Here is a tiny trained network, its code and every weight. The questions are about switching its units off for an input and a class, where a switched-off unit gives its printed mean instead of its output.

import numpy as np


def w(rows, s, z=0):
    codes = np.array(rows[::2]) - 128.0
    scale = np.full(codes.shape[1], s)
    scale[-1] = z or s
    return codes * scale


def f(y):
    return np.maximum(y, 0)


def log_softmax(a):
    a = a - a.max(-1, keepdims=True)
    return a - np.log(np.exp(a).sum(-1, keepdims=True))


def net(x, mask):
    res = np.array(x, float).reshape(1, 8) / 4 @ E
    y = f(res @ A[0][:, :-1].T + A[0][:, -1])
    res = res + np.where(mask, y, B[0][:, -1]) @ B[0][:, :-1]
    return log_softmax(res[-1] @ U[:, :-1].T + U[:, -1])


A, B = {}, {}
E = w([
[222,210,214,209],'x0',
[127,128,128,130],'x1',
[128,128,126,128],'x2',
[129,123,132,126],'x3',
[130,124,134,127],'x4',
[239,96,49,108],'x5',
[129,126,130,129],'x6',
[120,226,161,1],'x7',
],0.0082)
A[0] = w([
[145,178,155,134,138],'N1',
[220,91,62,58,91],'N2',
[65,14,38,65,102],'N3',
[184,94,114,152,125],'N4',
[80,47,145,184,50],'N5',
[114,104,69,127,62],'N6',
[37,155,187,213,53],'N7',
[77,157,115,101,148],'N8',
[158,204,187,167,207],'N9',
[85,220,102,138,127],'N10',
[90,82,147,74,159],'N11',
[120,67,110,102,87],'N12',
[78,26,128,249,161],'N13',
[167,175,156,25,174],'N14',
[75,118,151,76,147],'N15',
[178,199,220,167,15],'N16',
[102,208,41,160,144],'N17',
[62,161,143,70,147],'N18',
[114,69,87,97,193],'N19',
[46,145,183,187,193],'N20',
[224,167,94,151,109],'N21',
[221,121,125,152,115],'N22',
[156,121,124,184,134],'N23',
[185,122,116,185,124],'N24',
[59,130,138,60,141],'N25',
[70,172,120,62,139],'N26',
[200,132,45,59,218],'N27',
[80,34,66,66,185],'N28',
[222,96,147,166,132],'N29',
[59,76,119,60,111],'N30',
[170,176,200,162,115],'N31',
[73,111,128,53,152],'N32',
[195,244,126,1,162],'N33',
[196,218,152,2,2],'N34',
[157,7,68,138,55],'N35',
[141,66,129,195,175],'N36',
[83,123,129,102,133],'N37',
[10,174,173,215,171],'N38',
],0.0097,0.0075)
B[0] = w([
[159,123,143,124,168],'N1',
[166,155,98,62,193],'N2',
[231,154,153,106,241],'N3',
[92,132,135,148,170],'N4',
[100,138,90,87,163],'N5',
[152,120,147,140,152],'N6',
[204,131,171,148,171],'N7',
[96,118,134,151,169],'N8',
[147,94,176,180,227],'N9',
[117,95,127,143,162],'N10',
[95,120,112,156,181],'N11',
[156,129,142,128,159],'N12',
[214,149,128,80,236],'N13',
[78,116,90,122,214],'N14',
[89,112,119,164,177],'N15',
[123,152,59,38,179],'N16',
[129,109,138,137,142],'N17',
[75,108,128,167,189],'N18',
[92,133,93,102,208],'N19',
[140,142,79,68,206],'N20',
[91,100,149,153,181],'N21',
[87,109,139,159,179],'N22',
[96,112,142,141,167],'N23',
[81,114,149,145,175],'N24',
[69,117,126,165,189],'N25',
[77,109,130,160,188],'N26',
[190,121,186,177,234],'N27',
[145,162,92,43,244],'N28',
[81,128,125,179,189],'N29',
[110,108,140,166,191],'N30',
[186,149,127,114,189],'N31',
[75,116,138,145,192],'N32',
[149,166,71,23,245],'N33',
[254,143,179,152,188],'N34',
[130,119,142,150,199],'N35',
[98,112,167,170,203],'N36',
[116,115,123,154,160],'N37',
[181,160,95,59,214],'N38',
],0.026,0.011)
U = w([
[127,173,40,27,100],'0',
[237,141,219,136,254],'1',
[1,66,146,206,50],'2',
],0.0081,0.00064)

Each question gives the input, the list of numbers given to net, and the class t.
The units are the neurons (one row each of A and B). Each row of codes is followed by its name. A weight is (code - 128) times the scale printed after its matrix; where a second scale follows, it is the last column's (A, B and U).
mask holds one flag per neuron, in row order. A switched-off neuron (its flag False) gives its mean, the last column of its row in B, instead of its output. The means were averaged over made-up inputs and are rounded, as every weight is.
A unit's drop is (log p(t) with every unit on - log p(t) with that unit switched off) / (log p(t) with every unit on - log p(t) with every unit switched off).
The circuit of an input: a set's keep is (log p(t) with only the set's units on - log p(t) with every unit switched off) / (log p(t) with every unit on - log p(t) with every unit switched off). Starting from the 12 units with the biggest drops (on a tie, the unit counted first), units are removed one at a time, each time the one whose removal leaves the highest keep (on an exact tie, the one counted first), for as long as the keep stays at least 0.8.
units of the circuit, in order: the units of the circuit, biggest drop first
unit that matters most: the unit with the biggest drop
k most important neurons: the k neurons with the biggest drops, biggest first
drop when u is switched off: that unit's drop, to one decimal
input [-8,-2,-3,-4,-7,7,4,-4], class 1: units of the circuit, in order -> [N3]
input [2,0,-6,-8,-3,6,-7,7], class 1: 3 most important neurons -> [N34 N27 N28]
input [-2,0,-7,0,2,-8,0,-8], class 0: 2 most important neurons -> [N20 N5]
input [-6,3,-6,-1,5,1,8,-5], class 1: 4 most important neurons -> [N3 N33 N16 N14]
input [-7,3,8,-3,-6,7,-3,-3], class 1: 2 most important neurons -> [N27 N3]
input [0,-3,-5,-3,-3,-8,-1,-7], class 0: 4 most important neurons -> [N20 N38 N27 N5]
input [7,2,-6,2,-6,-2,4,1], class 0: 4 most important neurons -> [N16 N27 N3 N34]
input [-1,2,5,-8,-1,-5,8,-8], class 0: 2 most important neurons -> [N5 N27]
input [1,-1,5,-7,-1,2,-4,0], class 2: 3 most important neurons -> [N3 N13 N34]
input [1,8,1,2,-1,1,0,-6], class 2: 3 most important neurons -> [N3 N33 N34]
input [7,-4,7,6,-8,-8,8,3], class 0: 2 most important neurons -> [N16 N20]
input [6,7,7,-6,-4,-1,7,7], class 0: 3 most important neurons -> [N33 N16 N14]
input [-6,3,7,6,6,1,-5,-7], class 1: 2 most important neurons -> [N3 N33]
input [-7,-8,1,5,1,7,8,-2], class 1: unit that matters most -> N27
input [5,0,-1,-1,5,-3,0,5], class 0: drop when N16 is switched off -> 0.2
input [6,-5,-8,7,6,-5,7,8], class 0: drop when N33 is switched off -> 1.1
input [-4,-3,-7,0,-5,3,-2,-3], class 1: drop when N33 is switched off -> 0.4
